How the elements are linked:
nebu § pado
nebu @ faza
nebu % pezi
nebu ! gazo
nebu $ fame
nebu * maku
nuka § bino
nuka @ zape
nuka % zubu
nuka ! lade
nuka $ lura
nuka * tami
tozi § fike
tozi @ buli
tozi % tami
tozi ! rika
tozi $ nosa
tozi * beto
lura § gate
lura @ kano
lura % zape
lura ! nobo
lura $ lade
lura * buli
sozu § dega
sozu @ zela
sozu % tiso
sozu ! duta
sozu $ losu
sozu * tipi
nupo § suge
nupo @ muse
nupo % bila
nupo ! tiso
nupo $ lete
nupo * losu
fike § faza
fike @ rika
fike % nosa
fike ! beto
fike $ gena
fike * kote
pezi § fame
pezi @ gena
pezi % fike
pezi ! romo
pezi $ faza
pezi * logu
nobo § buli
nobo @ feve
nobo % lovi
nobo ! tava
nobo $ garu
nobo * lasi
lasi § nane
lasi @ gate
lasi % bino
lasi ! tozi
lasi $ sedu
lasi * fike
buli § rika
buli @ tava
buli % garu
buli ! lasi
buli $ zoke
buli * nane
moge § pura
moge @ sedu
moge % lasi
moge ! biva
moge $ nane
moge * pezi
tipi § lovi
tipi @ vimo
tipi % pipu
tipi ! kila
tipi $ peze
tipi * nuka
zubu § lura
zubu @ gazu
zubu % dega
zubu ! kano
zubu $ zape
zubu * nobo
tava § lasi
tava @ lura
tava % nuka
tava ! gate
tava $ bino
tava * tozi
tuka § muno
tuka @ pezi
tuka % sebi
tuka ! fame
tuka $ nebu
tuka * pose
pipu § peze
pipu @ suge
pipu % vefi
pipu ! bunu
pipu $ vimo
pipu * zubu
beto § kote
beto @ nane
beto % moge
beto ! sebi
beto $ pura
beto * nebu
kano § nobo
kano @ peze
kano % tipi
kano ! feve
kano $ lovi
kano * tava
muno § vodo
muno @ fame
muno % nebu
muno ! pose
muno $ pado
muno * buvi
buvi § vefi
buvi @ bila
buvi % maku
buvi ! lete
buvi $ nupo
buvi * sozu
peze § feve
peze @ bunu
peze % vimo
peze ! zubu
peze $ kila
peze * lura
maku § nupo
maku @ volu
maku % logu
maku ! muse
maku $ bila
maku * tiso
biva § pezi
biva @ nosa
biva % tozi
biva ! gena
biva $ fike
biva * romo
suge § bunu
suge @ tiso
suge % lete
suge ! losu
suge $ sozu
suge * gazu
vimo § kila
vimo @ sozu
vimo % suge
vimo ! dega
vimo $ bunu
vimo * zape
zape § lade
zape @ tipi
zape % gazu
zape ! lovi
zape $ kano
zape * garu
zoke § moge
zoke @ bino
zoke % tava
zoke ! sedu
zoke $ lasi
zoke * biva
bila § lete
bila @ muno
bila % volu
bila ! vodo
bila $ muse
bila * zela
pado § vipi
pado @ gazo
pado % fame
pado ! maku
pado $ pose
pado * nupo
losu § gazu
losu @ page
losu % zela
losu ! pipu
losu $ duta
losu * peze
lete § sozu
lete @ vodo
lete % muse
lete ! zela
lete $ tiso
lete * duta
faza § gazo
faza @ beto
faza % gena
faza ! kote
faza $ romo
faza * volu
muse § tiso
muse @ pado
muse % muno
muse ! vipi
muse $ vodo
muse * page
volu § muse
volu @ nebu
volu % tuka
volu ! pado
volu $ muno
volu * vipi
gena § romo
gena @ moge
gena % rika
gena ! pura
gena $ beto
gena * tuka
vefi § vimo
vefi @ lete
vefi % nupo
vefi ! sozu
vefi $ suge
vefi * dega
tiso § losu
tiso @ vipi
tiso % vodo
tiso ! page
tiso $ zela
tiso * pipu
bino § sedu
bino @ lade
bino % lura
bino ! tami
bino $ gate
bino * nosa
romo § logu
romo @ pura
romo % beto
romo ! tuka
romo $ kote
romo * muno
garu § zoke
garu @ nuka
garu % feve
garu ! bino
garu $ tava
garu * sedu
page § pipu
page @ nupo
page % buvi
page ! suge
page $ vefi
page * bunu
tami § nosa
tami @ garu
tami % nobo
tami ! zoke
tami $ buli
tami * moge
logu § bila
logu @ tuka
logu % kote
logu ! muno
logu $ volu
logu * vodo
kila § nuka
kila @ dega
kila % bunu
kila ! zape
kila $ zubu
kila * lade
duta § tipi
duta @ vefi
duta % page
duta ! vimo
duta $ pipu
duta * kila
fame § pose
fame @ romo
fame % faza
fame ! logu
fame $ gazo
fame * bila
nosa § gena
nosa @ zoke
nosa % buli
nosa ! moge
nosa $ rika
nosa * pura
lade § tami
lade @ lovi
lade % kano
lade ! garu
lade $ nobo
lade * zoke
zela § duta
zela @ buvi
zela % vipi
zela ! vefi
zela $ page
zela * vimo
dega § zape
dega @ duta
dega % losu
dega ! tipi
dega $ gazu
dega * lovi
nane § sebi
nane @ tozi
nane % sedu
nane ! fike
nane $ biva
nane * faza
sedu § biva
sedu @ tami
sedu % gate
sedu ! nosa
sedu $ tozi
sedu * gena
vipi § page
vipi @ maku
vipi % pose
vipi ! nupo
vipi $ buvi
vipi * suge
pose § buvi
pose @ logu
pose % gazo
pose ! bila
pose $ maku
pose * lete
lovi § garu
lovi @ kila
lovi % peze
lovi ! nuka
lovi $ feve
lovi * bino
pura § tuka
pura @ biva
pura % nane
pura ! pezi
pura $ sebi
pura * fame
gazu § kano
gazu @ pipu
gazu % duta
gazu ! peze
gazu $ tipi
gazu * feve
vodo § zela
vodo @ pose
vodo % pado
vodo ! buvi
vodo $ vipi
vodo * vefi
bunu § zubu
bunu @ losu
bunu % sozu
bunu ! gazu
bunu $ dega
bunu * kano
rika § beto
rika @ lasi
rika % zoke
rika ! nane
rika $ moge
rika * sebi
gazo § maku
gazo @ kote
gazo % romo
gazo ! volu
gazo $ logu
gazo * muse
sebi § nebu
sebi @ fike
sebi % biva
sebi ! faza
sebi $ pezi
sebi * gazo
gate § tozi
gate @ nobo
gate % lade
gate ! buli
gate $ tami
gate * rika
kote § volu
kote @ sebi
kote % pura
kote ! nebu
kote $ tuka
kote * pado
feve § tava
feve @ zubu
feve % kila
feve ! lura
feve $ nuka
feve * gate

The rows follow the links: the fewer symbols apart two elements are, the more alike their rows tend to be.

Each row is also shifted at random along 4 hidden directions that mean nothing.

Some elements, each with a row of numbers:
sebi: -12    3    1   -6  -21  -13   -3   11   12  -15   21   10  -11   28  -34    3   15   17   16  -16  -14    7   11   -6    1    9   17   -7
fame: -30  -12  -14  -18  -17   10   12   10    9    2   10   -7    4   21  -22   -3    1    6   30   -9   14    4   14   -7  -10   -3   18  -23
zela:  21   12    4  -15   27  -13  -10    7  -13    9  -21    0   -1   21   38   -5    6  -20    4   15  -18   -1  -10   -4    8    2  -17  -12
losu:  33    4    5  -11   16    8   12   -6    6    6  -28   -3   15  -19   42   -1    2  -33  -11   20    6   12    2  -46    7  -16   -5   -9
sozu:   2   10   23   11   39   17  -11   15   10  -26  -19    9  -11   -6   21   34    9  -14    4   24    1   15   -3    2   29  -11  -22    9
nuka: -29   -2  -14    9    4  -17    0  -36   -3   20    0   -7   -3  -28   -8  -15   12   -4  -30    0  -14    1    5   16  -11   15    4   21
gazo: -29  -23   -7  -10  -15    1   24   13   11   -7    5    7   11   34  -20   -3  -10   10   31   -8   14    7   10   -6  -15    7   13  -23
tipi:  43   17   -2   14   33   -8  -16   -3   24    1  -21    9    1  -17    2    9   -7  -14  -16   21  -15    0   20    6    3   -2   -3   19
tozi: -17   22    6   -8  -43  -17  -10  -11  -14    8   27   -3   -2   -9   -5  -15   18    8  -24  -27  -22    1  -12  -27    8    0   13    4
tiso:  -9   12    8  -18   23  -18   -3    1  -11    8  -18    2   -1   23   37   -8   15  -20    5   15  -22    6  -11  -15   10    5  -18  -15
feve: -17   -9  -19   11   13   -7   -6  -39   -3   20   -3  -17  -12  -30  -13   -9   24   -3  -24    2   -9    1    7   38   -7   15   -1   25
bunu:  14  -25  -14   18   42  -10    3  -11   -4  -27  -25    1  -24    3   12  -11   13   -5   -3   23    3  -11    2   18  -23   23  -18   21
biva:  21   -4   -4  -10  -45   14   17   -5   -2   -4   22   -6    9  -18  -14   -8    3    8   -6  -24   18    1    0  -40   -6  -15   20   -7
nobo: -23    8    7   29   -2   -4   -9   -4    1    0    5   13    7  -26   -8    4  -31   13  -27   -1    1  -14    0   18    0   -1   -2   31
volu:   2  -19   -5  -11  -10  -17   25   19    8    6   -2   16   23   43   -1  -12  -28    8   27   -2    6    2    5   -7  -22   13    9  -23
bila: -20   16   -6  -23   12    9  -18   20  -15   18   -7  -16   -1   21   17   -6   -6  -14   23    3    4  -16   -9   15    1  -10  -12  -25
dega:  10   -3    5   15   37  -20    0   -6   22  -19  -24   18   -8    1    7   11   10  -12  -10   23  -18   12   14   -3    1   12  -11   19
kote: -26    6  -14   -7  -18   14   -8   21    6  -11   16   -7  -10   17  -35   -1   -7   15   26  -13   15  -16   10    0  -14   -9   15  -13
bino:  -5  -16  -11   30  -11   20    4   -9  -23   -8   10   -7   -2  -38   -3  -11  -29   20  -18   -9   36  -27  -19   26  -20   -1   -7   27
fike:  27  -21   -1    9  -31   12   15    0   -2  -23   27    1  -10   -2  -30    7    8   27    8  -21   19    1   -4   -1   -6    5   13    3
gena:  21  -27   -2   14  -21    6   11   -2   -3  -30   29    3  -19   10  -37    7   16   30   15  -20   14    1   -2   16   -7   15    7    6
garu: -11   24   -4    7   -9    3  -21  -16   -9   28    9  -12    6  -37   -3   -4  -10   -4  -32  -10   -7  -13   -5   15    6  -12    3   17
moge:  -4   27   11   -3  -27   12  -27    1   -5   -4   31  -12  -23  -14  -28   18   29   15   -7  -24  -12    0   -6    7   28  -15    7    6
beto: -17  -21    0    7  -28   -6   16    3    6  -32   23   12   -9   16  -29   -3   12   23   12  -18    6    4    4  -17  -12   14   16   -2
buvi:  -1  -22    2   -6   27    4    9    3  -20   -2  -17   -6   -6   23   33   -2    5   -6   22   14    9    1  -18   18   -1   11  -24  -12
buli:  16  -26  -13   18  -14    5    6  -30  -39    2   18  -22  -17  -26   -7  -17   10   22  -18  -18   18  -18  -25   44  -14   18   -7   20
tami:   5  -14   -3    7  -24   11   12  -27  -21   14   14  -13    5  -39    4  -12   -2    8  -23  -14   15   -4  -17    4   -3    1    3   13
tuka: -13    6    0   -7  -16   15   -2   24   20   -5   14    2    1   17  -31   13   -8    9   25   -9    9    1   14   -3    2  -13   19  -15

Complete each set of four: the symbols that take the first to the second take the third to the fourth, perhaps in another order.
Answer with the element's name.
-26   -2    2    6  -17   10   -4  -26  -19    9   19  -16   -8  -38   -4    4   22    6  -26  -15    0    8  -13   11   15    0   -1   17
to   2    4   10    2  -37  -23    2  -14  -15    5   23    6    5   -6   -2  -10    7   17  -24  -19  -20    3  -15  -18    6    9    8    8
as  37  -18   -3    4   27   -1   23  -13    5  -10  -26    4    6  -11   27   -4    8  -20   -7   21    7   11    4  -20   -9    4   -9    3
to gazu

-27  -12    6   40   10  -15    1  -13    9   -9    2   23    2  -18  -13    9  -23   18  -23    5   -6   -1    1   30   -4   18   -7   39
to   4   -9   10   15  -12   12   -2  -27  -13    9   20  -10   -5  -35   -7   13   12   12  -22  -13    3    9  -12   29   18    2   -3   21
as   8   35  -11  -10   13   -1  -11  -14   22   23  -24   -7   13  -35   10  -10   -2  -35  -31   12  -16    1   24  -39    0  -23   12    2
to nuka

  4   14    4  -20    7  -11  -11   20    3   26    0    2    9   42   -2    1   -8   -3   27    0  -21    2    4   18    7    3    1  -23
to  29   17   16  -19   25  -16   -9   -1   -2   22  -15    3    3   27   33    7   16  -24    4   14  -32   21   -8    1   26    3  -17  -15
as -43   -8    5   -7   24   19   -3   15  -17   -8  -12  -11  -10   18   27    5    0   -7   26   12   17   -6  -15   20    6   -3  -21  -16
to sozu

-20    1   -8    1  -15   -9   -8   18    8  -25   21    9  -16   28  -37    0    6   21   20  -15   -7   -7   10    3  -10    7   10   -3
to -20   10   -7   -8   -8   18  -17   17   14   -3   18  -10  -15   19  -40   18   11   12   28  -14    4   -2   14   21    6  -10   11  -15
as  26   17    3    1  -33    6  -17    1  -15   -4   28   -8  -12   -8  -18   -2    5   19  -11  -23   -3  -14  -13    3    7   -8    7    7
to fike

  3   -3  -22   -3   23  -20    8  -17    1   -6  -28    1   -2   -8   21  -31   11  -21  -17   18   -6  -13    9  -26  -30   10    0    5
to  10   34  -20   -7   25    1  -29  -19    9   22  -20  -23  -10  -33   -1   -7   18  -28  -24   12  -16  -11   18    4   -2  -13    4   10
as  43   14  -11  -15  -27   -7   -3   17   16   11   16    3   11   24  -28   -6  -11   10   15  -15   -8   -4   14  -11   -8   -3   22  -19
to tuka

 -1  -12   -1  -15   -5    3    1    8   15   13   10   -1    1   34  -29   14   11    8   31   -5   -5   18   13   26    7    9    7  -19
to   4    4    2  -16   23  -16   -5    0  -16    7  -20   -3   -6   24   35   -8   16  -18    6   14  -18    1  -11    1    7    7  -18  -15
as -35  -12    6   13  -28  -13    5  -20  -20  -10   24    3   -9  -10   -7   -8   14   20  -21  -20   -6   -1  -20   -2    3   16    1   15
to faza

-22   11   11   23   -2   14  -16   -5   -6    1   12   -2   -4  -34   -6   17  -15   13  -21   -7    6   -7   -8   27   14   -7   -5   27
to   8  -12   -6   10  -20  -14   -7  -27  -33    2   26  -12  -20   -7  -12  -14   22   24  -18  -23   -6   -9  -22   30   -4   22   -5   18
as  32   13  -10   -2  -35   -6  -14   -6  -27    4   25  -13  -11   -8  -10  -23    2   19  -14  -27   -2  -23  -19    6   -7    0    8    4
to gena

 31  -23   -9   -9  -14   12   22   16   12    5   10    1   17   24  -27    2  -22   12   32   -8   24    3    9    8  -15    0   16  -22
to   5    8  -26  -13  -14   11  -16   13   -3    2   16  -20  -14   16  -36  -12    0   12   24  -15   14  -24    9   18  -19   -6   15  -18
as -16  -17   -2  -13  -11   -9   20   13   11    3    5   12   16   37  -15   -2  -10    6   32   -5    1   10   10   -2   -9   11   10  -22
to nebu

 25    6  -10  -21    0  -14   -4   16   -8   30   -5   -5   13   41    3  -14  -20   -1   25    0   -7  -11   -1   19  -11    6    2  -23
to -14    1   11  -11   17  -19   13   11   -7   -3  -22   13   12   24   44  -13   -5  -18    5   15   -7    6  -11  -34   -1    3  -14  -15
as  -1  -10    8   15  -18   -9    2  -27  -18    1   24   -6  -11  -17  -11    3   21   19  -20  -20   -9    8  -17   25   13   14   -2   19
to gena

 -6   15   13    9  -41   -9   -4    7   -8  -14   28   11    5   -6   -7   -5  -10   23  -16  -23   -4   -8  -15  -28    3   -6   10    6
to  32  -10   14    9  -36   15   13    3    6  -18   26    7    2  -11  -23   16   -3   21    3  -18   17    9   -1  -17   10   -9   13    3
as -41    3  -19  -13    8    4  -10   25  -22   -3  -10  -13   -4   29   15  -24  -23    1   29    3   18  -37  -13   12  -25   -3   -8  -22
to vipi

  5   21    9   12  -13  -10  -12  -12    7   28    4    7   21  -33    1    2  -26    1  -36   -5  -15    3    1    4   10   -8    7   22
to  -7   -6   -8   18   12  -14   -3  -31    6   17    0   -1   -1  -27  -14    1    7    1  -27    3  -17    6    7   31   -1   18    0   28
as -52   10    8  -22   -5  -18   -1   17   14   13    0   10    9   43   -1    3    0   -5   21   -1  -23   16   10  -12    7    1    7  -26
to gazo

-41  -22   -5    9  -18    5    6    0   -5  -44   24   -1  -29    9  -35    3   28   31   14  -19   14   -5   -4    5  -10   14    8    4
to -36   -5   -4  -15    4  -13   -4   11    3    5    6   -1   -8   46  -17    2   12    6   28   -1  -14    3    7   22    0   15    4  -19
as   3   -2   14  -11   22  -13    4    2  -10    6  -17    5    2   27   34    2   13  -16    7   14  -16   13  -11   -2   12    8  -19  -15
to gazu

-24   -6    1   10   37  -15    3  -11   13  -22  -24   10  -17   -2   11    4   26  -16  -10   23  -14   11    9  -11    1   14  -10   14
to -30    5    8   19   21   15   -4  -15   24   -3  -10    3    1  -41  -11   28    7  -12  -21   13    0   18   18    3   15  -10    0   23
as -20    1    8   14  -23   20  -10    8   -5  -35   29   -4  -25  -10  -28   17   15   27    3  -20   14   -8   -8    6    9   -9    7    9
to pezi

-19   -1  -17  -30  -17    8    0    2   10   20   12  -19    0   22  -28   -3   19    0   27  -12    1    2   16    6   -4   -4   20  -29
to -24   -9   -1   -9   24   20   -4   14  -17   -1  -13  -15   -8   19   24    2   -4   -8   26   11   21   -9  -17   21    2   -4  -22  -15
as -15   13   11   20   -4  -15   -7  -13   13   19    1   16   17  -25   -4    4  -20    2  -31   -1  -21    8    7    5   10    1    3   25
to sedu

